Below is a small trained network, with its code and all its weights. Each question gives an input and a class and asks what happens when units are switched off, that is, made to give their printed mean instead of their output.

import numpy as np


def w(rows, s, z=0):
    codes = np.array(rows[::2]) - 128.0
    scale = np.full(codes.shape[1], s)
    scale[-1] = z or s
    return codes * scale


def f(y):
    return np.maximum(y, 0)


def log_softmax(a):
    a = a - a.max(-1, keepdims=True)
    return a - np.log(np.exp(a).sum(-1, keepdims=True))


def net(x, mask):
    res = np.array(x, float).reshape(1, 6) / 4 @ E
    y = f(res @ A[0][:, :-1].T + A[0][:, -1])
    res = res + np.where(mask, y, B[0][:, -1]) @ B[0][:, :-1]
    return log_softmax(res[-1] @ U[:, :-1].T + U[:, -1])


A, B = {}, {}
E = w([
[133,57,225,210,70,120,135,160,209,102,137],'x0',
[97,189,193,55,88,173,149,112,164,209,13],'x1',
[188,160,128,162,96,145,219,86,99,188,228],'x2',
[126,124,53,74,52,82,162,151,154,102,110],'x3',
[154,126,108,127,142,124,125,74,165,126,123],'x4',
[1,203,61,191,114,134,100,109,175,114,170],'x5',
],0.0098)
A[0] = w([
[169,172,146,168,75,169,247,72,108,192,224,3],'n1',
[26,218,86,201,100,162,105,105,180,124,155,35],'n2',
[110,127,200,213,235,254,141,85,111,161,131,18],'n3',
[82,181,167,101,90,177,155,116,159,195,66,71],'n4',
[150,137,172,126,69,165,129,82,147,170,70,30],'n5',
[150,145,170,141,199,161,72,47,181,104,120,121],'n6',
[162,95,138,180,94,137,136,184,234,128,154,30],'n7',
[154,130,72,86,26,67,172,117,197,94,105,80],'n8',
[120,84,192,155,89,162,138,152,208,137,122,118],'n9',
[99,178,152,71,82,135,99,149,176,179,119,34],'n10',
],0.0077,0.0045)
B[0] = w([
[34,88,159,132,215,160,121,185,206,51,63,252],'n1',
[255,85,205,167,125,158,194,99,104,168,47,254],'n2',
[81,160,165,100,15,100,110,70,72,152,162,216],'n3',
[135,63,77,207,137,106,67,99,162,136,218,234],'n4',
[180,47,40,184,125,42,64,120,68,96,123,187],'n5',
[57,124,160,102,62,143,139,130,123,85,151,192],'n6',
[135,172,39,76,220,126,141,135,97,199,148,205],'n7',
[54,143,227,77,18,134,147,130,39,111,176,232],'n8',
[127,184,16,37,168,192,166,130,108,138,126,225],'n9',
[153,89,90,145,143,94,62,164,145,130,150,191],'n10',
],0.008,0.0087)
U = w([
[107,134,122,126,125,141,125,133,143,121,143,253],'0',
[128,73,65,222,139,50,98,132,128,87,234,77],'1',
[37,154,185,92,42,113,146,130,91,133,173,79],'2',
[14,120,149,116,194,133,102,171,206,61,19,104],'3',
[255,93,202,116,144,146,184,132,121,179,59,116],'4',
[99,223,19,57,210,183,140,104,112,218,146,95],'5',
],0.0095,0.013)

Each question gives the input, the list of numbers given to net, and the class t.
The units are the neurons (one row each of A and B). Each row of codes is followed by its name. A weight is (code - 128) times the scale printed after its matrix; where a second scale follows, it is the last column's (A, B and U).
mask holds one flag per neuron, in row order. A switched-off neuron (its flag False) gives its mean, the last column of its row in B, instead of its output. The means were averaged over made-up inputs and are rounded, as every weight is.
A unit's drop is (log p(t) with every unit on - log p(t) with that unit switched off) / (log p(t) with every unit on - log p(t) with every unit switched off).
The circuit of an input: a set's keep is (log p(t) with only the set's units on - log p(t) with every unit switched off) / (log p(t) with every unit on - log p(t) with every unit switched off). Starting from all 10 units, units are removed one at a time, each time the one whose removal leaves the highest keep (on an exact tie, the one counted first), for as long as the keep stays at least 0.8.
units of the circuit, in order: the units of the circuit, biggest drop first
k most important neurons: the k neurons with the biggest drops, biggest first
input [-2,8,-5,-1,4,-5], class 1: units of the circuit, in order : n4, n5
input [1,5,6,3,1,7], class 4: units of the circuit, in order : n2
input [5,2,2,-4,-6,-5], class 0: 3 most important neurons : n2, n3, n9
input [-5,8,-7,-5,1,-8], class 1: 3 most important neurons : n4, n5, n2
input [8,6,4,-8,6,-6], class 2: 2 most important neurons : n3, n6
input [0,-5,7,-1,-7,6], class 0: units of the circuit, in order : n2, n1
input [-4,5,0,5,-3,4], class 1: units of the circuit, in order : n4, n10
input [6,7,-8,-5,-8,-3], class 0: units of the circuit, in order : n1, n4
input [-5,-3,-8,-8,-5,-7], class 2: units of the circuit, in order : n1, n3, n6
input [-6,3,3,0,-6,-1], class 0: 2 most important neurons : n9, n7
input [-7,-2,-1,-8,1,8], class 2: units of the circuit, in order : n3, n6
input [6,8,4,4,2,-8], class 1: 2 most important neurons : n5, n4
input [-5,7,-4,6,5,3], class 1: 2 most important neurons : n4, n10
input [4,7,-1,-8,7,4], class 2: units of the circuit, in order : n3
input [3,4,0,-5,1,-2], class 2: 3 most important neurons : n3, n6, n2
input [7,1,1,5,-1,3], class 5: units of the circuit, in order : n7, n9
input [8,5,-6,4,-6,2], class 5: units of the circuit, in order : n9, n7
input [0,5,-6,-6,8,1], class 0: 3 most important neurons : n1, n8, n4
input [-4,7,4,6,-3,-7], class 1: units of the circuit, in order : n4, n5, n2
input [-8,8,-4,-3,-2,6], class 1: 3 most important neurons : n4, n10, n9
input [3,-5,5,1,-6,1], class 0: units of the circuit, in order : n4
input [8,-6,-7,3,3,-7], class 5: 4 most important neurons : n7, n9, n2, n1
input [4,-5,1,-6,-8,0], class 0: 2 most important neurons : n8, n4
input [1,6,-4,-3,-4,-2], class 1: 2 most important neurons : n4, n5
